Below are the code and all the weights of a small trained network. Each question names an input and a target symbol and asks about switching units off, where a switched-off unit gives its printed mean instead of its output.

import numpy as np


def w(rows, s, z=0):
    codes = np.array(rows[::2]) - 128.0
    scale = np.full(codes.shape[1], s)
    scale[-1] = z or s
    return codes * scale


def f(y):
    return y / 2 * (1 + np.tanh(0.7978845608 * (y + 0.044715 * y**3)))


def softmax(a):
    e = np.exp(a - a.max(-1, keepdims=True))
    return e / e.sum(-1, keepdims=True)


def log_softmax(a):
    a = a - a.max(-1, keepdims=True)
    return a - np.log(np.exp(a).sum(-1, keepdims=True))


def net(x, mask):
    ids = ['αζθπτψω'.index(c) for c in x.split()]
    T = len(ids)
    res = E[ids] + P[:T]
    r = res
    for j in range(2):
        rows = slice(3 * j, 3 * j + 3)
        q, k, v = (r @ M[0][rows].T for M in (Q, K, V))
        z = softmax(np.where(np.tri(T) > 0, q @ k.T / 3**0.5, -1e9)) @ v
        o = O[0][rows]
        res = res + np.where(mask[j], z, o[:, -1]) @ o[:, :-1]
    y = f(res @ A[0][:, :-1].T + A[0][:, -1])
    res = res + np.where(mask[2:14], y, B[0][:, -1]) @ B[0][:, :-1]
    return log_softmax(res[-1] @ U[:, :-1].T + U[:, -1])


Q, K, V, O, A, B = {}, {}, {}, {}, {}, {}
E = w([
[65,5,141,154,104,99,126,95,117,117],'α',
[117,106,119,139,60,119,80,131,141,174],'ζ',
[86,102,124,169,44,181,98,6,207,166],'θ',
[194,121,144,153,117,104,167,202,172,137],'π',
[157,95,130,28,177,145,101,125,217,116],'τ',
[99,93,162,170,174,82,167,100,142,174],'ψ',
[98,166,141,126,159,141,94,157,120,170],'ω',
],0.02)
P = w([
[98,58,17,145,100,174,190,164,2,177],'0',
[79,64,90,152,120,241,155,146,75,140],'1',
[88,72,126,147,128,224,134,153,83,120],'2',
[111,79,137,150,124,190,108,146,83,123],'3',
[138,91,119,158,94,151,82,106,98,146],'4',
[138,78,151,155,125,121,76,129,80,119],'5',
[153,99,140,167,92,107,53,100,107,141],'6',
[90,118,209,104,136,92,140,167,92,102],'7',
[65,142,203,103,124,97,172,167,140,88],'8',
[165,133,93,231,106,99,5,93,155,84],'9',
[53,166,207,105,111,79,170,172,178,80],'10',
[100,173,133,169,102,77,103,134,199,67],'11',
[138,186,130,138,96,39,94,125,181,106],'12',
],0.0082)
Q[0] = w([
[168,97,156,195,193,104,213,75,136,164],'H1',
[80,124,38,123,59,120,159,113,1,80],'H1',
[224,70,167,70,57,121,123,152,192,6],'H1',
[145,176,149,205,51,118,178,137,41,19],'H2',
[119,85,137,58,100,166,94,140,105,100],'H2',
[70,197,99,222,79,105,167,143,23,187],'H2',
],0.0093)
K[0] = w([
[170,83,154,137,204,105,185,69,147,133],'H1',
[108,9,85,101,50,189,140,182,100,179],'H1',
[77,126,137,133,40,11,111,141,167,35],'H1',
[197,100,85,222,122,110,143,152,117,159],'H2',
[103,103,43,106,132,140,146,115,109,177],'H2',
[142,170,132,254,150,72,33,76,100,35],'H2',
],0.0098)
V[0] = w([
[185,38,93,181,117,158,251,126,96,122],'H1',
[140,118,204,183,154,77,108,101,175,64],'H1',
[22,112,101,169,67,119,75,147,26,167],'H1',
[225,153,165,163,166,88,44,94,166,62],'H2',
[116,135,80,124,208,110,174,30,104,149],'H2',
[210,144,138,149,70,188,229,156,94,93],'H2',
],0.012)
O[0] = w([
[165,208,113,204,127,167,127,196,165,62,173],'H1',
[196,153,130,131,101,159,94,73,114,227,168],'H1',
[20,166,253,52,132,121,255,142,154,114,99],'H1',
[82,171,105,31,152,96,217,174,190,36,72],'H2',
[113,89,140,188,178,170,129,99,195,110,115],'H2',
[222,58,176,69,153,120,140,93,117,146,2],'H2',
],0.0082,0.0072)
A[0] = w([
[125,4,65,175,139,90,226,110,41,134,125],'N1',
[158,101,140,104,158,150,99,89,74,210,145],'N2',
[79,147,50,148,89,126,131,201,87,126,251],'N3',
[114,73,121,104,70,173,109,156,80,156,96],'N4',
[105,209,158,138,146,56,166,117,114,103,153],'N5',
[78,109,51,163,206,151,153,144,127,163,23],'N6',
[133,113,96,194,160,169,162,76,125,150,50],'N7',
[120,134,79,64,139,229,185,136,109,45,94],'N8',
[87,170,91,159,168,195,186,57,125,73,154],'N9',
[113,144,178,100,207,164,80,94,212,45,69],'N10',
[130,223,88,164,122,162,129,160,52,156,73],'N11',
[209,72,149,58,138,138,117,121,141,138,118],'N12',
],0.012,0.0032)
B[0] = w([
[26,173,112,141,113,186,60,179,176,196,158],'N1',
[68,156,139,95,109,165,172,192,163,95,212],'N2',
[134,77,194,158,158,101,196,132,144,123,247],'N3',
[137,98,104,136,190,124,80,83,141,89,189],'N4',
[247,131,68,115,118,146,85,102,119,106,200],'N5',
[78,168,132,130,57,102,157,94,111,84,211],'N6',
[195,155,200,89,135,76,143,161,142,128,232],'N7',
[9,80,102,185,147,75,85,119,160,19,154],'N8',
[125,101,84,24,141,99,94,106,158,105,213],'N9',
[188,147,162,170,95,148,145,137,64,229,206],'N10',
[26,71,68,90,140,201,93,108,87,171,193],'N11',
[122,147,173,110,130,81,173,72,115,93,254],'N12',
],0.011,0.0074)
U = w([
[86,38,168,119,108,163,74,233,237,202,156],'α',
[153,116,210,171,80,103,155,58,87,164,224],'ζ',
[183,173,156,62,92,128,144,62,139,108,110],'θ',
[188,94,122,113,133,175,124,220,175,174,109],'π',
[126,156,99,114,103,89,162,155,142,31,158],'τ',
[114,254,180,130,63,132,139,170,140,157,50],'ψ',
[77,156,119,87,111,190,155,90,83,138,4],'ω',
],0.0071,0.0022)

Each question gives the input, a string of symbols that net reads in full, and the target symbol t.
The units are the heads (3 rows each of Q, K, V and O) and the neurons (one row each of A and B). Each row of codes is followed by its name. A weight is (code - 128) times the scale printed after its matrix; where a second scale follows, it is the last column's (O, A, B and U).
mask holds one flag per unit, heads first, then neurons. A switched-off unit (its flag False) gives its mean, the last column of its rows in O or B, instead of its output. The means were averaged over made-up inputs and are rounded, as every weight is.
A unit's drop is (log p(t) with every unit on - log p(t) with that unit switched off) / (log p(t) with every unit on - log p(t) with every unit switched off).
The circuit of an input: a set's keep is (log p(t) with only the set's units on - log p(t) with every unit switched off) / (log p(t) with every unit on - log p(t) with every unit switched off). Starting from the 12 units with the biggest drops (on a tie, the unit counted first), units are removed one at a time, each time the one whose removal leaves the highest keep (on an exact tie, the one counted first), for as long as the keep stays at least 0.8.
circuit, biggest first: the units of the circuit, biggest drop first
most important unit: the unit with the biggest drop
k most important neurons: the k neurons with the biggest drops, biggest first
which heads matter: for each layer, one digit per head in row order, 1 if its drop is at least 0.15 and else 0, layers parted by /
input θ π τ ω ψ ζ τ ψ ω, target ζ: 2 most important neurons => [N2; N3]
input τ π τ τ ω, target ω: 2 most important neurons => [N11; N6]
input ω ψ τ ψ τ ψ ψ ψ ζ τ π, target π: most important unit => H2
input ψ τ ζ ψ α τ π, target α: 4 most important neurons => [N11; N5; N6; N10]
input τ τ τ τ ζ ω τ ζ α τ ζ ζ, target θ: circuit, biggest first => [H1; N5; H2]
input ω ψ ψ, target ψ: which heads matter => 01
input τ ζ ζ, target ζ: which heads matter => 11
input τ ψ ψ ψ τ ψ, target θ: 2 most important neurons => [N9; N5]
input τ ω α τ ψ θ π ψ τ τ ω ζ π, target ζ: 2 most important neurons => [N12; N9]
input ψ τ ζ ψ τ τ ζ τ α ψ ζ ω, target ω: 2 most important neurons => [N11; N7]
input ψ τ θ, target θ: which heads matter => 01
input τ ζ τ ψ, target α: 4 most important neurons => [N1; N12; N11; N10]
input ψ ψ α α ψ θ θ ζ ζ ω ψ, target θ: which heads matter => 10
input τ α ω τ, target ζ: which heads matter => 00
input ω τ τ ω ψ θ ψ ψ ω τ τ ω, target θ: which heads matter => 11
input τ α ζ τ τ θ π ζ τ ψ, target ψ: circuit, biggest first => [H1; N7; N2]
input τ ω τ τ ψ π ψ ψ ψ ψ τ, target ψ: which heads matter => 00
input τ ψ ψ ψ θ τ π τ π τ τ τ τ, target τ: 3 most important neurons => [N2; N12; N10]
input π ζ τ, target τ: most important unit => N8
input π α θ θ ζ α ψ π ω τ τ ψ α, target θ: most important unit => H1
input θ α ψ, target α: 2 most important neurons => [N11; N12]
input τ ψ ζ ψ ζ ψ τ, target ψ: which heads matter => 10
input τ ζ τ α α ψ ψ ω, target α: which heads matter => 00
input τ τ ζ ω τ ψ τ τ ψ ψ α π, target α: circuit, biggest first => [H1; N11]
input τ ω τ τ ψ ζ π τ ψ ω ψ α, target α: 3 most important neurons => [N12; N1; N6]
input ψ τ ζ ψ π ψ τ ψ τ π θ, target α: 2 most important neurons => [N12; N6]
input ψ θ ψ π π ψ τ π τ θ θ τ α, target α: 2 most important neurons => [N1; N12]
input ζ ψ ω τ τ ζ ζ τ τ τ τ π, target π: most important unit => N6
input ζ ψ ψ τ α ω τ τ ω τ α ψ, target τ: 3 most important neurons => [N10; N6; N9]
input τ π π α ψ τ α τ τ τ τ π, target θ: 2 most important neurons => [N12; N8]
